Here is a tiny trained network, its code and every weight. The questions are about switching its units off for an input and a class, where a switched-off unit gives its printed mean instead of its output.

import numpy as np


def w(rows, s, z=0):
    codes = np.array(rows[::2]) - 128.0
    scale = np.full(codes.shape[1], s)
    scale[-1] = z or s
    return codes * scale


def f(y):
    return np.maximum(y, 0)


def log_softmax(a):
    a = a - a.max(-1, keepdims=True)
    return a - np.log(np.exp(a).sum(-1, keepdims=True))


def net(x, mask):
    res = np.array(x, float).reshape(1, 3) / 4 @ E
    y = f(res @ A[0][:, :-1].T + A[0][:, -1])
    res = res + np.where(mask, y, B[0][:, -1]) @ B[0][:, :-1]
    return log_softmax(res[-1] @ U[:, :-1].T + U[:, -1])


A, B = {}, {}
E = w([
[199,47,83,248,126,25,63],'x0',
[168,158,47,202,234,168,196],'x1',
[180,25,51,71,131,216,136],'x2',
],0.011)
A[0] = w([
[108,109,114,165,128,112,142,3],'N1',
[79,191,231,152,46,26,91,67],'N2',
[188,32,79,153,85,100,51,225],'N3',
[153,173,61,183,211,114,175,127],'N4',
[58,254,154,152,208,160,252,180],'N5',
[170,49,139,226,99,21,96,147],'N6',
[203,104,67,235,178,69,96,171],'N7',
[40,179,207,36,36,183,144,114],'N8',
[99,69,201,61,24,122,97,85],'N9',
[179,126,120,201,104,46,62,119],'N10',
[184,78,90,76,129,210,191,124],'N11',
],0.0084,0.007)
B[0] = w([
[157,62,119,147,162,128,166,131],'N1',
[180,156,159,145,58,202,224,202],'N2',
[171,84,142,120,157,82,133,243],'N3',
[142,140,89,143,216,125,164,211],'N4',
[98,199,215,95,167,123,134,249],'N5',
[111,94,155,122,188,5,76,245],'N6',
[97,70,123,109,177,67,75,251],'N7',
[63,165,188,50,175,105,116,208],'N8',
[171,125,40,183,225,142,125,188],'N9',
[106,95,156,104,127,26,91,213],'N10',
[195,64,133,129,106,107,177,197],'N11',
],0.011,0.017)
U = w([
[57,72,7,83,121,141,49,11],'0',
[117,192,36,247,4,241,3,2],'1',
[210,41,18,228,207,106,75,183],'2',
[103,201,152,148,184,139,157,180],'3',
[205,29,137,147,42,101,174,194],'4',
[151,166,139,84,51,254,223,151],'5',
[183,152,6,246,2,246,25,2],'6',
[13,136,180,39,176,63,44,118],'7',
],0.0095,0.0091)

Each question gives the input, the list of numbers given to net, and the class t.
The units are the neurons (one row each of A and B). Each row of codes is followed by its name. A weight is (code - 128) times the scale printed after its matrix; where a second scale follows, it is the last column's (A, B and U).
mask holds one flag per neuron, in row order. A switched-off neuron (its flag False) gives its mean, the last column of its row in B, instead of its output. The means were averaged over made-up inputs and are rounded, as every weight is.
A unit's drop is (log p(t) with every unit on - log p(t) with that unit switched off) / (log p(t) with every unit on - log p(t) with every unit switched off).
The circuit of an input: a set's keep is (log p(t) with only the set's units on - log p(t) with every unit switched off) / (log p(t) with every unit on - log p(t) with every unit switched off). Starting from all 11 units, units are removed one at a time, each time the one whose removal leaves the highest keep (on an exact tie, the one counted first), for as long as the keep stays at least 0.8.
circuit, biggest first: the units of the circuit, biggest drop first
top k neurons: the k neurons with the biggest drops, biggest first
drop when u is switched off: that unit's drop, to one decimal
input [-3,-8,-4], class 5: circuit, biggest first : (N2)
input [7,-4,1], class 2: top 2 neurons : (N5; N8)
input [3,-7,1], class 2: top 2 neurons : (N9; N5)
input [0,-5,1], class 3: circuit, biggest first : (N7; N6; N10)
input [-2,2,8], class 4: circuit, biggest first : (N11; N9)
input [-5,1,8], class 5: circuit, biggest first : (N6; N7)
input [1,-1,4], class 2: top 2 neurons : (N2; N5)
input [0,-2,5], class 2: top 2 neurons : (N2; N5)
input [8,-7,-3], class 2: top 3 neurons : (N9; N5; N8)
input [4,8,-5], class 7: top 2 neurons : (N5; N9)
input [-7,0,8], class 5: top 4 neurons : (N6; N7; N11; N10)
input [-4,-3,-7], class 5: top 2 neurons : (N2; N6)
input [3,-7,-8], class 4: top 2 neurons : (N2; N5)
input [7,3,-4], class 7: top neuron : (N10)
input [-2,-7,-3], class 5: circuit, biggest first : (N2; N6)
input [1,-7,4], class 2: top 2 neurons : (N9; N5)
input [-1,1,-3], class 3: drop when N9 is switched off : 0.0
input [-2,-1,7], class 4: drop when N11 is switched off : 0.1
input [-2,1,2], class 5: drop when N6 is switched off : 0.4
input [1,-6,8], class 2: circuit, biggest first : (N9)
